Here is a tiny trained network, its code and every weight. The questions are about switching its units off for an input and a class, where a switched-off unit gives its printed mean instead of its output.

import numpy as np


def w(rows, s, z=0):
    codes = np.array(rows[::2]) - 128.0
    scale = np.full(codes.shape[1], s)
    scale[-1] = z or s
    return codes * scale


def norm(h):
    return h / np.sqrt((h * h).mean(-1, keepdims=True) + 1e-5)


def f(y):
    return y / 2 * (1 + np.tanh(0.7978845608 * (y + 0.044715 * y**3)))


def log_softmax(a):
    a = a - a.max(-1, keepdims=True)
    return a - np.log(np.exp(a).sum(-1, keepdims=True))


def net(x, mask):
    res = np.array(x, float).reshape(1, 5) / 4 @ E
    u = 0
    for l in range(3):
        y = f(norm(res) @ A[l][:, :-1].T + A[l][:, -1])
        res = res + np.where(mask[u : u + 10], y, B[l][:, -1]) @ B[l][:, :-1]
        u += 10
    return log_softmax(norm(res)[-1] @ U[:, :-1].T + U[:, -1])


A, B = {}, {}
E = w([
[117,200,145,239,129,121,108,160,115,122,242,125],'x0',
[51,97,119,104,117,76,118,99,115,28,157,153],'x1',
[174,43,116,162,119,3,164,153,128,121,119,143],'x2',
[185,36,122,110,118,154,150,151,139,84,125,128],'x3',
[149,131,126,56,124,157,101,222,139,109,248,78],'x4',
],0.0071)
A[0] = w([
[86,148,131,132,134,123,118,124,130,117,32,117,40],'L0N1',
[93,190,127,109,129,167,120,132,127,112,179,124,15],'L0N2',
[110,193,130,98,133,144,117,147,126,135,251,123,118],'L0N3',
[137,159,127,186,129,217,126,125,130,140,119,126,19],'L0N4',
[87,216,128,137,123,102,126,116,124,164,98,131,28],'L0N5',
[145,156,124,166,123,181,129,132,125,161,123,130,35],'L0N6',
[114,160,123,215,131,81,128,122,132,129,146,120,88],'L0N7',
[94,193,124,107,134,172,122,131,129,132,160,119,1],'L0N8',
[126,153,127,196,131,72,120,142,126,128,188,120,76],'L0N9',
[79,102,133,128,134,117,121,126,124,39,175,125,41],'L0N10',
],0.021,0.0054)
B[0] = w([
[128,138,113,115,113,80,198,95,128,172,84,117,199],'L0N1',
[101,73,186,102,92,157,94,58,129,208,184,163,206],'L0N2',
[92,216,93,60,47,58,206,132,184,192,188,83,254],'L0N3',
[186,149,182,222,165,211,143,81,169,107,116,78,194],'L0N4',
[26,149,111,121,254,68,41,118,138,127,136,89,199],'L0N5',
[139,182,110,150,154,184,149,141,163,72,109,63,176],'L0N6',
[87,107,201,164,143,97,95,200,70,124,151,222,200],'L0N7',
[126,98,168,119,67,199,48,79,124,167,159,188,202],'L0N8',
[163,158,104,154,82,25,239,175,126,138,107,138,201],'L0N9',
[106,102,88,171,116,155,108,113,176,36,145,94,205],'L0N10',
],0.016)
A[1] = w([
[128,138,131,56,116,177,58,110,121,170,169,129,4],'L1N1',
[224,86,112,59,162,148,88,252,117,175,168,62,94],'L1N2',
[160,131,130,145,71,145,154,156,68,76,113,196,6],'L1N3',
[130,134,78,52,128,107,123,75,109,138,30,134,72],'L1N4',
[118,130,131,100,125,161,137,99,108,138,160,133,46],'L1N5',
[142,123,154,158,187,111,75,175,69,106,117,177,81],'L1N6',
[160,91,160,119,116,156,126,165,80,96,147,181,41],'L1N7',
[120,127,116,106,139,134,134,113,113,141,83,185,121],'L1N8',
[185,167,140,138,185,220,101,123,126,105,78,87,104],'L1N9',
[158,93,57,114,129,159,95,155,138,45,153,80,143],'L1N10',
],0.022,0.0024)
B[1] = w([
[127,20,126,174,125,152,82,38,152,203,124,143,243],'L1N1',
[185,104,210,10,203,84,59,228,195,180,145,99,202],'L1N2',
[212,69,124,118,40,221,140,115,151,155,126,143,174],'L1N3',
[152,104,31,80,129,135,208,90,39,156,114,123,251],'L1N4',
[155,69,78,161,149,125,57,85,107,168,123,94,179],'L1N5',
[87,94,173,148,203,131,22,121,65,115,36,173,194],'L1N6',
[242,90,147,124,93,97,166,158,88,121,121,141,162],'L1N7',
[82,155,108,111,154,138,168,145,96,114,157,121,170],'L1N8',
[250,210,177,194,157,191,205,156,150,85,120,44,207],'L1N9',
[80,107,54,91,148,163,82,141,202,16,85,141,219],'L1N10',
],0.016,0.011)
A[2] = w([
[109,147,137,83,93,204,101,187,85,126,141,140,50],'L2N1',
[198,214,111,112,84,153,27,115,54,120,153,154,35],'L2N2',
[110,190,172,74,99,208,42,121,123,127,190,117,103],'L2N3',
[142,148,173,42,77,226,101,118,152,164,161,112,12],'L2N4',
[133,226,151,59,45,204,56,137,72,88,148,127,70],'L2N5',
[123,211,161,95,72,156,102,152,71,111,172,165,11],'L2N6',
[129,133,120,102,129,170,44,66,113,134,81,65,83],'L2N7',
[94,155,184,74,68,249,60,42,104,143,189,174,4],'L2N8',
[78,171,111,66,74,202,50,152,136,35,141,126,20],'L2N9',
[141,236,168,32,69,186,28,131,52,73,145,123,24],'L2N10',
],0.014,0.0026)
B[2] = w([
[132,49,148,222,208,13,220,74,250,221,81,149,121],'L2N1',
[118,45,125,193,174,67,215,114,176,146,139,112,122],'L2N2',
[162,36,102,132,142,139,149,104,114,137,125,134,201],'L2N3',
[102,107,139,103,168,142,59,117,94,112,143,160,223],'L2N4',
[101,100,140,133,165,77,158,78,146,133,102,142,130],'L2N5',
[158,61,79,171,123,83,137,159,115,146,130,65,131],'L2N6',
[127,164,161,114,93,139,182,159,143,113,172,157,198],'L2N7',
[143,97,116,72,104,187,57,88,91,163,114,118,255],'L2N8',
[123,120,121,146,117,154,100,112,115,77,103,153,179],'L2N9',
[113,103,144,126,142,112,154,109,138,169,127,138,123],'L2N10',
],0.018,0.0093)
U = w([
[92,79,62,120,95,169,95,116,203,2,105,134,144],'0',
[201,201,175,199,185,234,159,84,148,110,98,40,119],'1',
[117,121,40,71,162,125,207,82,50,142,76,107,217],'2',
[185,61,184,197,80,105,127,192,75,106,71,215,8],'3',
[193,86,154,28,187,119,83,201,185,136,120,94,66],'4',
[21,167,188,173,229,75,38,152,60,118,72,166,117],'5',
[92,88,142,120,74,189,48,19,170,220,203,105,219],'6',
[94,203,119,135,27,24,202,202,178,147,212,111,69],'7',
],0.011,0.0018)

Each question gives the input, the list of numbers given to net, and the class t.
The units are the neurons (one row each of A and B). Each row of codes is followed by its name. A weight is (code - 128) times the scale printed after its matrix; where a second scale follows, it is the last column's (A, B and U).
mask holds one flag per neuron, layer by layer. A switched-off neuron (its flag False) gives its mean, the last column of its row in B, instead of its output. The means were averaged over made-up inputs and are rounded, as every weight is.
A unit's drop is (log p(t) with every unit on - log p(t) with that unit switched off) / (log p(t) with every unit on - log p(t) with every unit switched off).
The circuit of an input: a set's keep is (log p(t) with only the set's units on - log p(t) with every unit switched off) / (log p(t) with every unit on - log p(t) with every unit switched off). Starting from the 12 units with the biggest drops (on a tie, the unit counted first), units are removed one at a time, each time the one whose removal leaves the highest keep (on an exact tie, the one counted first), for as long as the keep stays at least 0.8.
circuit, biggest first: the units of the circuit, biggest drop first
unit that matters most: the unit with the biggest drop
top k neurons: the k neurons with the biggest drops, biggest first
k most important neurons of layer l: the k neurons of layer l with the biggest drops, biggest first
drop of u: that unit's drop, to one decimal
input [-4,-1,5,6,-1], class 4: unit that matters most	L0N1
input [-2,3,6,2,-3], class 2: top 4 neurons	L0N7, L0N4, L0N10, L0N6
input [-7,-5,-3,1,1], class 1: circuit, biggest first	L0N3, L1N9
input [-5,2,-1,7,-1], class 2: top 2 neurons	L0N4, L0N10
input [5,4,-2,6,-6], class 3: circuit, biggest first	L0N7, L0N3
input [-4,-6,1,-7,-4], class 2: top 2 neurons	L0N1, L1N4
input [-3,-7,-1,6,8], class 4: circuit, biggest first	L1N2, L0N2
input [8,-5,-2,-7,-4], class 5: top 2 neurons	L0N5, L0N7
input [1,7,-5,6,-8], class 0: top 4 neurons	L0N10, L0N3, L0N2, L0N9
input [2,6,4,5,-4], class 0: top 2 neurons	L0N10, L1N10
input [-8,-2,-5,-3,1], class 2: top 3 neurons	L1N4, L0N1, L0N2
input [8,-2,0,-3,8], class 7: top 2 neurons	L0N9, L0N3
input [8,6,7,2,-3], class 3: top 2 neurons	L0N7, L0N3
input [-2,5,3,5,-5], class 0: circuit, biggest first	L0N2
input [4,2,5,3,0], class 3: top 2 neurons	L0N3, L0N7
input [-8,-3,6,3,6], class 4: top 2 neurons	L1N2, L0N10
input [1,-4,3,4,-5], class 3: top 3 neurons	L0N3, L0N5, L0N4
input [-1,-5,5,1,8], class 4: top 3 neurons	L1N2, L0N1, L0N9
input [-1,3,-7,-8,-8], class 5: top 2 neurons	L0N5, L0N3
input [4,8,7,-8,1], class 7: circuit, biggest first	L0N9
input [6,1,7,3,1], class 3: top 2 neurons	L0N7, L0N3
input [0,2,7,0,3], class 0: 4 most important neurons of layer 0	L0N3, L0N10, L0N2, L0N1
input [4,2,0,2,6], class 7: 2 most important neurons of layer 0	L0N3, L0N9
input [3,3,0,3,7], class 7: 2 most important neurons of layer 0	L0N3, L0N9
input [-5,-1,0,8,-2], class 2: drop of L0N10	0.4
input [-8,-4,-3,4,8], class 4: drop of L1N2	1.1
input [-5,1,-1,-8,-1], class 2: circuit, biggest first	L0N1
input [3,4,5,-1,-2], class 3: drop of L0N3	0.1
input [8,6,2,-1,8], class 7: drop of L0N9	0.2
